Below is a small trained network, with its code and all its weights. Each question gives an input and a class and asks what happens when units are switched off, that is, made to give their printed mean instead of their output.

import numpy as np


def w(rows, s, z=0):
    codes = np.array(rows[::2]) - 128.0
    scale = np.full(codes.shape[1], s)
    scale[-1] = z or s
    return codes * scale


def norm(h):
    return h / np.sqrt((h * h).mean(-1, keepdims=True) + 1e-5)


def f(y):
    return np.maximum(y, 0)


def log_softmax(a):
    a = a - a.max(-1, keepdims=True)
    return a - np.log(np.exp(a).sum(-1, keepdims=True))


def net(x, mask):
    res = np.array(x, float).reshape(1, 3) / 4 @ E
    u = 0
    for l in range(4):
        y = f(norm(res) @ A[l][:, :-1].T + A[l][:, -1])
        res = res + np.where(mask[u : u + 3], y, B[l][:, -1]) @ B[l][:, :-1]
        u += 3
    return log_softmax(norm(res)[-1] @ U[:, :-1].T + U[:, -1])


A, B = {}, {}
E = w([
[2,214,127,37],'x0',
[149,157,206,41],'x1',
[219,222,95,152],'x2',
],0.0078)
A[0] = w([
[79,178,129,78,141],'L0N1',
[28,104,37,207,1],'L0N2',
[70,13,177,255,97],'L0N3',
],0.0095,0.0086)
B[0] = w([
[114,101,172,152,254],'L0N1',
[176,248,119,165,172],'L0N2',
[160,100,45,93,249],'L0N3',
],0.014,0.0049)
A[1] = w([
[121,108,110,153,4],'L1N1',
[87,156,22,247,31],'L1N2',
[118,142,2,168,188],'L1N3',
],0.0056,0.0037)
B[1] = w([
[94,90,1,119,128],'L1N1',
[50,220,128,151,190],'L1N2',
[123,187,93,197,253],'L1N3',
],0.0074,0.0043)
A[2] = w([
[97,87,111,67,8],'L2N1',
[249,165,86,143,92],'L2N2',
[248,254,183,113,250],'L2N3',
],0.0092,0.0015)
B[2] = w([
[64,199,124,123,148],'L2N1',
[83,160,237,94,227],'L2N2',
[146,139,3,219,254],'L2N3',
],0.0075,0.0072)
A[3] = w([
[254,169,184,163,194],'L3N1',
[92,142,136,81,1],'L3N2',
[158,113,77,165,25],'L3N3',
],0.0094,0.0035)
B[3] = w([
[96,251,96,163,253],'L3N1',
[110,112,162,149,148],'L3N2',
[92,77,173,94,191],'L3N3',
],0.016,0.005)
U = w([
[194,74,204,64,33],'0',
[34,126,237,52,155],'1',
[189,4,37,112,149],'2',
[176,105,173,114,2],'3',
[127,220,75,212,213],'4',
],0.015,0.0078)

Each question gives the input, the list of numbers given to net, and the class t.
The units are the neurons (one row each of A and B). Each row of codes is followed by its name. A weight is (code - 128) times the scale printed after its matrix; where a second scale follows, it is the last column's (A, B and U).
mask holds one flag per neuron, layer by layer. A switched-off neuron (its flag False) gives its mean, the last column of its row in B, instead of its output. The means were averaged over made-up inputs and are rounded, as every weight is.
A unit's drop is (log p(t) with every unit on - log p(t) with that unit switched off) / (log p(t) with every unit on - log p(t) with every unit switched off).
The circuit of an input: a set's keep is (log p(t) with only the set's units on - log p(t) with every unit switched off) / (log p(t) with every unit on - log p(t) with every unit switched off). Starting from all 12 units, units are removed one at a time, each time the one whose removal leaves the highest keep (on an exact tie, the one counted first), for as long as the keep stays at least 0.8.
circuit, biggest first: the units of the circuit, biggest drop first
top k neurons: the k neurons with the biggest drops, biggest first
drop when u is switched off: that unit's drop, to one decimal
input [-1,-6,-8], class 2: circuit, biggest first	[L0N3]
input [5,-3,0], class 1: circuit, biggest first	[L2N3; L3N1]
input [0,6,-2], class 1: circuit, biggest first	[L0N2; L3N1]
input [5,-3,-3], class 1: top 4 neurons	[L2N3; L3N1; L0N3; L0N1]
input [0,-1,-5], class 2: top 2 neurons	[L3N1; L0N3]
input [-1,2,-7], class 2: top 3 neurons	[L0N3; L2N2; L3N1]
input [-1,-3,-5], class 2: top 2 neurons	[L0N3; L3N1]
input [-1,-4,-4], class 2: top 3 neurons	[L0N3; L3N1; L3N3]
input [6,-3,-3], class 1: top 2 neurons	[L2N3; L3N1]
input [-2,-5,-7], class 2: drop when L3N1 is switched off	0.4
input [-4,6,-5], class 0: drop when L2N3 is switched off	0.7
input [-1,-1,-7], class 2: drop when L0N3 is switched off	0.1
